What can hang from each mark:
laban: momob zogupo
levop: ziku zogupo
ziku: bona laban meda
fedap: buzaz devar momob muro pilodid
zogupo: devar mubuv pilodid
bona: meda ziku
devar: bona buzaz fedap levop
pilodid: fedap mubuv
kudup: devar fedap mubuv
meda: bona mubuv pilodid
muro: devar levop
buzaz: devar
momob: kudup meda mubuv ziku
mubuv: kudup levop meda momob

Known rows, with every way that one mark hangs from another:
(momob (mubuv (kudup devar) meda) (ziku bona laban)): [-110   11   85  -33   68 -104  -82 -137  -30   10 -117  -16    6 -238
  -55  156 -122 -175  -23 -287   25  293  208  -86  303   10  353 -135
  150  -72   78 -377 -183  114  129 -123  254   47  171   -4  237  -87
   35  -41  -89   10  101  163  -79  -52]
(buzaz (devar bona (fedap pilodid) levop)): [  -1   16  111  173   77   92   47  163  -18   24   25  -61 -143  -60
 -155   -4  123  127   16 -313   -8   60   12   75   21   37  252  -14
   44  120  152   -3   75  -48 -108 -155   16   -6   49 -269   49   13
  175  -57   71   28   38  106  -77 -104]
(fedap buzaz devar (muro (levop (ziku bona))) pilodid): [ -34 -114  223  347  120 -225    2  -40  120  -71  210   25  120  -57
  185  150  175 -335   20 -220  320  435  101   46 -132  -33 -473  431
  -75  286  259   67  -71  -76 -177   81  274  177   80 -449 -149  -76
   51  265  135   79 -106  476 -108  -92]
(buzaz (devar bona (fedap momob))): [  61  112   35   81  139   89   67  158  -41   55   78  -73  -90   37
 -276   32   30  112  -26  -69 -125   63   31   18 -200  -20  157  -20
   78    8   55 -121  -53   78  -23 -107  -53  -34    6   15 -130 -166
   19   19  -18  -94   75   23  -54    4]
(buzaz (devar (bona (meda pilodid) ziku) fedap levop)): [ -31  -52  102   88  133  155   65  119  -19   81    6   14 -141  -41
 -148   95   31  165   31 -163  -89   67   49   82 -221   84   71  -66
   20    7  179   32   86 -187 -126  -25  -20  -87   36   48  -72  -41
   49 -109   27 -119   37  -14   15   71]
(meda (bona ziku) mubuv): [ -41  -18 -249  -11 -164   63  115  114   64   36 -109   71   75   35
  165  128  -45   38 -107 -170  -64 -200  100   23   78  100 -383  -87
   23 -141 -182    9   16  -54   73   24 -276   90 -272  167  223   36
   81  101  -65  323 -182 -133  233  166]
(zogupo (mubuv (kudup fedap))): [ 123  -26  -11   36  -11 -119  -40   53  -21   50   27 -161   45  107
 -138  102   50  284   -1   51   47   35 -109  -36  165  -34    3 -109
   84    5 -183 -521   29   83   65 -135  188  270   60  167  -49   82
   10 -112  -40  407 -131 -117   92  109]
(pilodid (mubuv levop (momob kudup meda))): [ 130  -12  119 -189   86  -67   66  -54  -18  -65  -44  -23  -52   32
  -66   56   -5 -158    7  164  -19 -214    0  -10  -91   99  -69  -25
   24   -6   91   -5   37   78   28  126  -49  -50  -51  -27  182   94
  -94 -135   34  -89   -8  -89   12   -6]
(meda (bona ziku) (mubuv levop momob)): [ 147  -11 -256 -144  -68   45  155  -16   68   10 -218  201   63   26
   98  -24  -24  -85  -43  -36  -30  -57   17    4  119  211 -483   90
  -32 -175  -25  238  -53   10   -6   66 -293  -56 -269  383  340  -94
 -105  294  -57  294 -117 -237  189  -35]
(ziku (laban (zogupo (mubuv kudup)))): [  63  115  141    7 -101   23  -72 -199  -61   53   62  -86   55   68
  247 -231   52  -70   16   81  132 -214   23   33  267  -22  216  -66
  -42   53  -46 -238    4  -69   51  -78  160  214   97  288  213  -50
   15  182 -109  290   98   77   41    5]
(levop (ziku meda) (zogupo (mubuv kudup momob))): [   0  132   71   34  -63  -28 -116 -243    5  -70   68 -132  116   71
  152 -312  -49 -206   55  204  113  169  -13   32  200 -210   47  -98
 -110   30   53 -525   27  185  -17   82  161  -57   56 -166 -245    7
 -273 -186   33  -13  -90 -262   48   44]
(laban (momob (mubuv kudup) (ziku (meda bona)))): [ -43   81  -91  -33  -84  -83  -54  -71    6   40  -25   41  119  -77
  118   59  -70  159   43 -249  -20 -173   69    3  165   31  165   53
   75  -93 -204  347 -124  214   55 -100  175  -70  -45   86  -55  -38
  121  244  -97   78   76 -100  -14  -17]
(laban (momob (mubuv levop) (ziku bona (meda pilodid)))): [ -38  100    0    3  -51  -81  -18 -127   19   22 -138  168  105  -63
   89  -55   35   88   51  -19  -40 -170   22  -44   88   48  169  115
   87  -25 -142  489  -56   77  -20  -10  -83  -48  -37   98   54   -9
  100  250  -75 -134  184  -49  -89  -60]
(mubuv (kudup (devar buzaz))): [   8  139    0 -120    7   38  -36   27  -16   54  104  -35  -68  -93
 -180  204  -58  214  -32   -1   49  317   77   96  272  -24  102 -148
   -5  -56  -19  -85 -145   54  133 -138  200 -157  111  298  -30  -54
 -174 -106   58   35  100   -3  -12  -91]
(mubuv (kudup fedap) (levop zogupo) (meda bona pilodid)): [ 209   58  -11 -140  -53  107  -26 -127  -26  -81 -138  187  -34   31
 -222 -235  217 -393   65   46  158  418 -165 -161  306  116  -30  160
  -85 -150   32  243  -61  206    7  -86  257 -211   26   79   74    9
 -424  345  -14  -90  -73 -115  -78 -339]
(zogupo (devar bona buzaz)): [ -90   40   46   -7  -24  -26   -3   25  -47  -11   34 -190  -46 -115
   65   48 -193  326    0  -94 -297  -63  -16   16  -78  -91  105  -77
   70  -70 -183 -144  127    4   50 -123  -87 -134  128  135  -92 -203
   46 -164   50  125  -30   87   29   63]
(devar (bona (ziku meda)) buzaz (levop (zogupo pilodid))): [-163  -21   71  102  -86   -5  -64  -60  -20  -20  146 -156 -158 -139
  214 -298 -195   72   76 -352 -129  122  -96  -44  242   18  203  -16
 -197  -43    9  327  220 -341  -50  -40   35 -379 -176 -413   45   89
  123 -322  276 -229  -36  -46  -50    6]
(devar bona (fedap (momob kudup) pilodid)): [  -9  -10   63  284  -46   70   25  263   18   76  272  -69 -129  -74
 -244    4   33  235   15 -299 -157  150 -118  -59  141  -46  150  270
  -68   78   36  364  109   29   55  -56  -52  -39  -44 -693  -89  -92
   11  -14    6 -233   87    5 -112 -220]
(pilodid fedap (mubuv momob)): [ 138 -164 -186 -231  130 -117   10   51  -37 -141   43  -49   35   30
  133  101  -66 -180  -64  265  106 -200   20 -117   83   72  -51  -72
    8  132   -5  -33   41  126  -17  138  -93  -51   94  -36 -132  127
  107 -232   25   34 -130  -18   36   89]
(muro (devar bona fedap levop)): [-116  -97  160   32  -77  -19    9  179   60   -1 -106   17 -108 -213
 -165  -77   36  194  -17   55  -96 -103 -125   72 -252   51 -161 -102
  -49   17   -2  130   48  -89  -22  -44   50  -24   21  -86    5   31
  272  -23   71   10  -25   84 -118   23]
(meda (bona ziku) (mubuv levop)): [  45  -29 -232  -54 -145   93  164   60   78   31 -184  143   36   82
  116   34    4  -56  -85  -89  -20 -158    8   28  124  169 -481    1
  -23 -157  -55  142   15  -96   30   35 -304   63 -276  175  345   18
   14  191  -54  242 -192 -114  153   76]
(momob (mubuv meda) ziku): [-134 -118  -63   74  153 -233  -29 -174   -8   62  -88  -62   23    3
  -57   84  -62  -82  -70 -216 -216 -286   93 -136   18    5  108  -79
  218 -182  -67 -313  112  119  165 -100  143   25  -13  -63  -39   45
   11  -89 -115 -214  -82  -42  -72  105]
(ziku (bona (meda (pilodid fedap mubuv))) (laban momob)): [-102  171   60   80 -131  170  -82  -77  -69  -67  -68  176  155 -106
  232  -77  -15 -116   75  180   65  143  122  -65  179   69  217   76
 -104  140  -54  277 -115 -109  -96  208 -301   74  161   -1   85   40
   37  151 -102  -17  317  135   99   -1]
(ziku (bona meda) (laban (momob mubuv) (zogupo pilodid))): [-182  206   54  133  -40  173 -113 -277 -140    9  -68  145  176  -47
  418 -348  -41 -126  102 -206   52    5   86   31  300   71  462  149
 -122  159   -9  209 -121 -167  -31   84 -174  199   69  214  146 -140
  110  285 -125  -29  456  174   80  -66]
(ziku bona (meda (mubuv (levop zogupo)))): [-146  252   66   17 -117  110   35 -266   40  -74 -302  247   46  -10
  132 -167   78 -333   18  210   28  144   98  -89   59 -113  236   17
   96   26    9  -50 -164  -19   14  162 -326  -24  -44 -298  294  151
  -38   -7  -76  -42  169  -25   33 -120]
(fedap buzaz (devar levop) muro): [ 105  -54   51  193   75 -258   48 -222   88   20   97  -71   31   70
  130   49   30 -125   31 -222  251  177   36  -21 -288   -4 -511  218
  -68  107   97  -65  -51  -99 -209  -24  322  -82  -60 -259   20  -66
   75   51   96   26 -138  235 -199  -37]
(meda bona (pilodid fedap)): [  49   29 -287   25 -227  135   12  207   27  -76  -82   41   15   61
   51  -77  149    6  -54  117    5 -359   91  -62  123   38 -150  -82
  143  -75 -269  313  113   60  -29  -64 -182  -63  -60  -59  -90  251
  -33  341  -39   83  -70 -118   55   19]
(levop (zogupo (pilodid (mubuv kudup)))): [ -76  106   74   66    5    2  -91 -105  -89  -48  127 -220   71  153
  235 -348  -61 -279  -56 -100  103   26  -59  -18  287 -119   81  -90
 -146  170 -100 -369  108 -110   21  -21   77  -96  -50   16 -227  178
  164 -192   85 -128   12   -6  -18   61]
(devar (bona ziku) (fedap buzaz (momob (meda mubuv)))): [ -67  -74  -99  123   22  -62   51  138   21  117  298 -136  -72  -58
  -96  274  -81  175  -24 -249  -33   68  -74 -126 -288   10 -224  300
 -133  -69    6  270   65 -158  -30   -1   77   81 -141 -212 -111 -223
  -65 -140  -10 -181  -23  -73  -15   11]
(muro (devar fedap) (levop (ziku laban (meda bona)))): [-180 -132  317 -162 -156   59  -83  256  117 -104 -144  221   42 -160
 -162   12   63 -246    3  612  -13 -164   15  221 -622  -51 -235 -132
   37   -6  105  135 -144   64    2  143  155  195  134  -45 -133   76
   34  322   -7  119  -86  217   30  116]
(devar bona buzaz fedap levop): [ -80  -82    9  135 -133   48  -44  221  -11   23  149  -96 -239 -204
 -218  -49 -110  349  101 -264 -200   17 -177  -64   96  144  158   80
 -110  -35  -57  465  263 -137  -19 -153   11 -178 -139 -802  155   38
  -61 -312  159 -229  -30  -38 -149 -249]
(levop (ziku laban (meda bona)) (zogupo devar)): [-139  187   97  -34 -273  157 -112 -166   -9 -126   -7  -97  122   71
  357 -363 -120 -325   41   78   35  -31   99  124  -29 -316  127 -176
 -131   42   44 -415   38  156  -50   91    9  -55  157 -211 -103  -59
 -119  -94  -26  -14 -107   63   30  121]
(pilodid (mubuv kudup (levop (ziku meda)))): [  88  -56  123 -165   35    1   17  -50    6 -101  -14   52   -2  -56
  -37   58   -7 -194   36  231  169   66   17   54  128   56   60   54
  -38   16  177  -38  -18   89   38   97  165  -21   40 -229  154   53
  -37 -119   39 -153  -64   24 -106  -91]
(mubuv kudup levop momob): [ 355  115   34 -154  165   53   16 -270  -21   13 -122  126   -4  -76
 -273 -140    6 -101   79  188  165  389  -66   14  326  136  -83  219
  -89 -113  128  215 -189  149   12  -12  323 -260   49  513  121 -161
 -409  313  -26   53  126 -231 -110 -370]
(kudup fedap (mubuv (momob (meda bona pilodid)))): [  84  -85  -15 -331   54   42  -67  344  -57  -36  -70   47  -11  103
 -161   80  160  284   25 -105    3 -231  -52  -65 -446  -94  224  -36
   80  -60 -142  197   56  237  108  139  -29  387  -90  523  106   69
 -144  -18  -74   83  -37 -169   98   21]
(buzaz (devar (fedap momob) levop)): [ 110   67   -9   57  113   71   49   79  -26   72  -22   23  -83  124
 -290  113   56   90    9    8    0  -10  -30   88 -380   -8   66 -126
   44   31  102 -126  -69   40  -69 -104   17  -45  -56   67  -48   -5
   18    5  -16  -99   65   33  -87   39]
(bona (meda mubuv pilodid) (ziku laban)): [-221  -60    9   -3   -3   79   32 -126   34  131   13  139   81   43
  305  115   -7    2  -15  322  -88  -65  142   15 -191   -5 -156   62
  -88 -122   82   53   54 -396   11  270 -218  -30   13  557  -43    9
  -97   22 -198 -127   79 -115  252  227]
(bona (ziku (meda pilodid))): [ -59  -27   52  -42  -25   -5   28 -150   57   71  -38  134   28    9
   60   68   31   34  -13  312  -24 -134  176   26  -58  -93  -11   22
   37 -112  -12  165   70 -158   48  170    1 -102   12  392  -78  137
  -26   42  -31 -168   19 -161   76  199]
(zogupo (devar (fedap buzaz)) (mubuv levop momob) pilodid): [ 127 -159  -88   -9   68 -249    3  -77  -45    4  -89 -222  123  188
  160 -209  -80  107   82  101  -17   27 -233   53  -58  -86   -1  283
   96  107  -13 -516  124  -79 -214 -194    1  166  192  466 -141 -218
  233  113   28  387   48  -73   55 -111]
(devar buzaz (levop (ziku (bona meda)))): [-108   16  -45  201  -54  101  -74    6  -14  -29   -4   60  -51 -125
 -119   59 -115  186  100 -129 -131  130  -14   75    6   90  107 -114
 -103  -76   29  174  156 -109   26   42  -79  -57 -140 -460  132   68
 -288 -334  148 -321   28   -1  -80  -14]
(meda bona (mubuv kudup) (pilodid (fedap (buzaz devar)))): [  43   50 -315  -70 -179    6   53  291   82  -80  -27  -38   59  -58
  269  221  179  -92  -75   29  236  -38  145  -78    6   51  -93  -28
  196  -87 -222  248 -132   13  -74 -135   20  -38 -114  119   94   27
    4  386  -81  472  -87  -86  130 -163]
(kudup devar (mubuv momob)): [  50    3   37 -373  143  -29   -6  140  -18   37  -51  105  -39   72
  -86   67  -43  290  -85   32   -4  -18   48   94 -120  -97   15 -208
   60   14   72  -59  -71  138   72  100 -233   81   97  650   92  -66
   20  -92   57   39  161  -94  100   17]
(kudup (devar (bona meda) buzaz)): [-216  117  -55  -71   21   49    9   66  -20   56  122   26 -138  -17
  -82   71  -95  331  -56 -129 -319  104   65   42  121    3   66 -140
   25  -65   38    2   35  -60   68  -80 -320 -206  125  -10  -98  -99
 -119 -312   99 -226  148   25   87   16]
(ziku (bona (meda (mubuv (kudup devar)))) laban): [-174  229   90   65  -83  222  -43 -129  -44    1 -129  147   74 -101
  101   13  -62 -137   13   21   30  375  183    1  176  -18  212  -64
  -42   60   71 -248 -222 -131   22  135 -233  120  147   23  270  -27
  -77  -40 -138   99  279  148  129  -37]
(momob meda (mubuv levop)): [-200   54 -136  -34   53  -65   33 -236  -37   50 -136 -198 -103  115
  -63  -62   66   11  -31  122  -16 -633  -31  -19 -224  -42  -92  -20
   64 -163   37 -249   45  -41   79  -53   71  117 -110  -30    3  267
 -101  -15 -123 -230  -46  -97  -35  146]
(bona (ziku (meda (mubuv levop) (pilodid fedap)))): [ -35  -96  -56 -136  -22  -12   89 -118   94   49  -77  147   11   33
  164   80   69  -65  -40  426   52 -143   99   -2  -67  -70  -73   44
   25 -104   53  239   32 -215   12  192 -102  -95  -19  370    8  113
    7   28  -57  -97  -63 -144   69  139]
(pilodid (fedap (devar bona) (momob meda mubuv ziku))): [  -1 -100 -253  -46  121  -39   75   67    7   11  105 -260 -101   54
  -62   75  -95   85  -59 -121    4 -228 -122  -96 -256 -116 -196  -10
    5  -82   54  -78  -47   88   64  -84   19  -68  -86 -235 -318   11
   65  -61 -129 -157 -155   92 -178  254]

Rows:
[  -1  -51  -37  110  -88  120   10   97    1   71   88  -28 -241  -96
 -328  -59    6  306   81 -140  -80 -143 -265  -67 -306    9   -2  140
 -103  -53   -1  421  100  -63  -95 -143    5 -153 -194 -665  -14   45
    4  -63   25 -317   70 -104 -187 -174] : (devar bona (fedap (momob (meda pilodid))) levop)
[  86   52   65  163   87   58   55  166    0   73   49   -9  -99   92
 -235  165  120   92   15 -145   15   78   -8  117 -250  -30  174  -84
   48   99  171  -31  -41   18  -51  -93   30  -21  -30 -107  -11   26
   60   16   12  -68   81   94  -79  -13] : (buzaz (devar (fedap (momob kudup) pilodid) levop))
[  32  152   67   -9 -109   72  -87 -211  -86   47   87   19  138   61
  354 -426   44  -55   45  -15  109 -269   -2   97  308  -12  390  121
 -140   96 -111  341  -18 -104  -20  -59   24  109   37  461  118 -149
  146  348  -60   88  281   98  -22 -118] : (ziku (laban momob (zogupo pilodid)))
[ 151   66 -257 -142 -146  125   96  167   46  -11 -143  149   11   64
  -86   71   86   -1  -17 -144   69  103 -109  -26   35  107 -191   63
   13 -148 -101  194 -195  163   65 -103  -72   46 -257   38  329  -78
 -117  273 -118  305 -128  -76   47 -191] : (meda bona (mubuv (kudup (fedap momob)) levop))
[ 158  -30 -130  -15   80  -28  -13   46   -8   42  105  126   10  227
 -242   91  146  114  -10   57  -66   57  -94 -107 -343 -114   33   57
  -23   60 -108   44  -87  169   36   52    6  108  -66  153 -163  -96
  -80 -108  -24 -228 -109   67  -85   26] : (kudup (fedap momob muro))
[ -29  -65   68 -208   95 -137   -4  -41  -42  -84   71    0  -65 -175
  -65  193  -99 -101  -24   51  -14  215   58  -72  235  110  146  -29
   26  -36   72 -150  -58  135   92  -38   67 -179  123 -185   65  -26
   43 -223  114  -69   16   55   35  -90] : (pilodid (mubuv (kudup (devar bona buzaz)) meda))
[-162 -123  322   -8   17 -101 -105  150   60  -94  -49  -51  109    4
   28 -200   18 -228  -90  457    1 -124 -166  196 -422  -94 -433 -316
  -33  104  -12 -371   -5 -113  -25   59  113  193   46  293 -418  112
  210  116  149  201 -155  171   69  340] : (muro devar (levop ziku (zogupo mubuv pilodid)))
[ 103 -148 -154 -344  174  -31    3   88  -45 -127  110  -35  -45 -106
   98  222 -129  -88  -40   97  155  183   37  -62  225   93   24  -79
  -27  126  146  -34 -122  137  -22   76   27 -185  231    2 -179  -27
   69 -284   52   80  -45   11   65  -18] : (pilodid fedap (mubuv (kudup (devar (bona meda))) momob))
[ 196   97  159   85   90   26  -10   16    7   31  -50   40   38  -96
 -206  110  -88   17   -4 -279 -182  201  162  -12  130   22  142 -154
  147  -41 -112   36   -3  148  111   61   21  -55  -25  203  123 -119
 -245  -88    1   57  116 -154  -17  -65] : (mubuv (momob kudup (ziku bona)))
[ -73 -198  189  162   75 -133  -18  -38   46  -87  131  101   17   17
  215  101  194 -360  -40  117  107  -63   55  -16   73   38 -163  160
   -6  320  123    1   17  -72  -65  142    2  111   87 -400 -117  228
  342   82  153    2 -137  326   62  -10] : (fedap (muro levop) (pilodid mubuv))
[-113 -146   -4  109  -50 -108  -19    3  -25   -5    0 -251  -45  -49
  154   66 -241  494   93 -122 -307  -78 -191   64 -156  -34  -52 -153
   54  -57  -48 -535  237  -77  -92 -142 -146   31  127 -220 -100 -154
  115 -351   93  297 -152    2  137  214] : (zogupo (devar (bona meda) buzaz (levop ziku)) mubuv)
[ 107  -19  151   34  -11  -26  -18  130   15   92   82    3   83    1
  -39  159  -66  212  -15 -328 -130  -86    3   35   91   13  158 -115
   46  -69 -200  424   51  116  117   64    7   95  -52  198   40 -102
   40    5   16   33   50  -84  -25   45] : (laban (momob (kudup (mubuv meda)) ziku))
[  -3  -49  -52  214  -16  -96  -29  -19   25   63  181  -31   39  117
  -25  127   81 -114  -17    0   80   25   68  -82  -74   -9 -151  212
  -32  134  -51  -22   90  -55  -77   39  174  152   47 -251 -115  -20
  -79 -105   22 -172  -73   29  -74 -137] : (devar (fedap buzaz muro))
[  13 -161 -262  151   19 -123  -21   23  -41   -7   13 -308   86  254
  161 -270    3   69  -53  108   20 -250 -128   -9  356 -109  145  -33
  113   91 -147 -535  171 -174  -48 -136 -102  253   44   43 -257  227
  377  -82   58  252  -80  -88   57  159] : (zogupo mubuv (pilodid fedap))
[  56  104   20   52  141    8   57  163  -25   86   48  -89  -49  137
 -269  169   33   79  -37   54  -78  -49   82   68 -349  -66  138 -143
  137   12   57 -253  -92  105   34  -62   31   17  -23  131 -126  -67
  -37   13  -74 -104   55   12  -31   91] : (buzaz (devar (fedap (momob kudup mubuv))))
[ 136  -90   84 -205   74  -83   -1  133  -28  -57   76   -2  -22  -36
 -133  234  -37   88   29  -19  153  120  -92  -18 -177   32  -10  -16
  -51   75   14  -64  -82  151   60  -17  213  -23  -59  -93   55   43
  109 -176   -7   14  -75  118  -84   27] : (pilodid (mubuv (kudup (fedap (devar levop) momob))))
[ 105 -177  -56  -14   74  -47   32  -33   44  -52   74 -145  -10  177
  104  -82    5 -256  -77  282  187  -72 -111  -44  -46  -69 -501 -106
  -54  183   37 -297  -25  -29  -88   59   35    3   76 -166 -376  167
  132  -34   35  156 -336  186  -45  237] : (pilodid (fedap devar (muro (levop (zogupo mubuv)))))
[ 107  -18   -4   98  115   82   50 -340    0  -50 -235  249   23  -16
 -331 -214   65 -352   26  222  -35  244  -46  -27  275  107  -30  171
  -49 -164  221   29   50   93   19  107 -106   11   58 -203  164  -79
 -408   58   47 -400   17  -53 -156 -196] : (mubuv (levop (ziku bona)) meda)
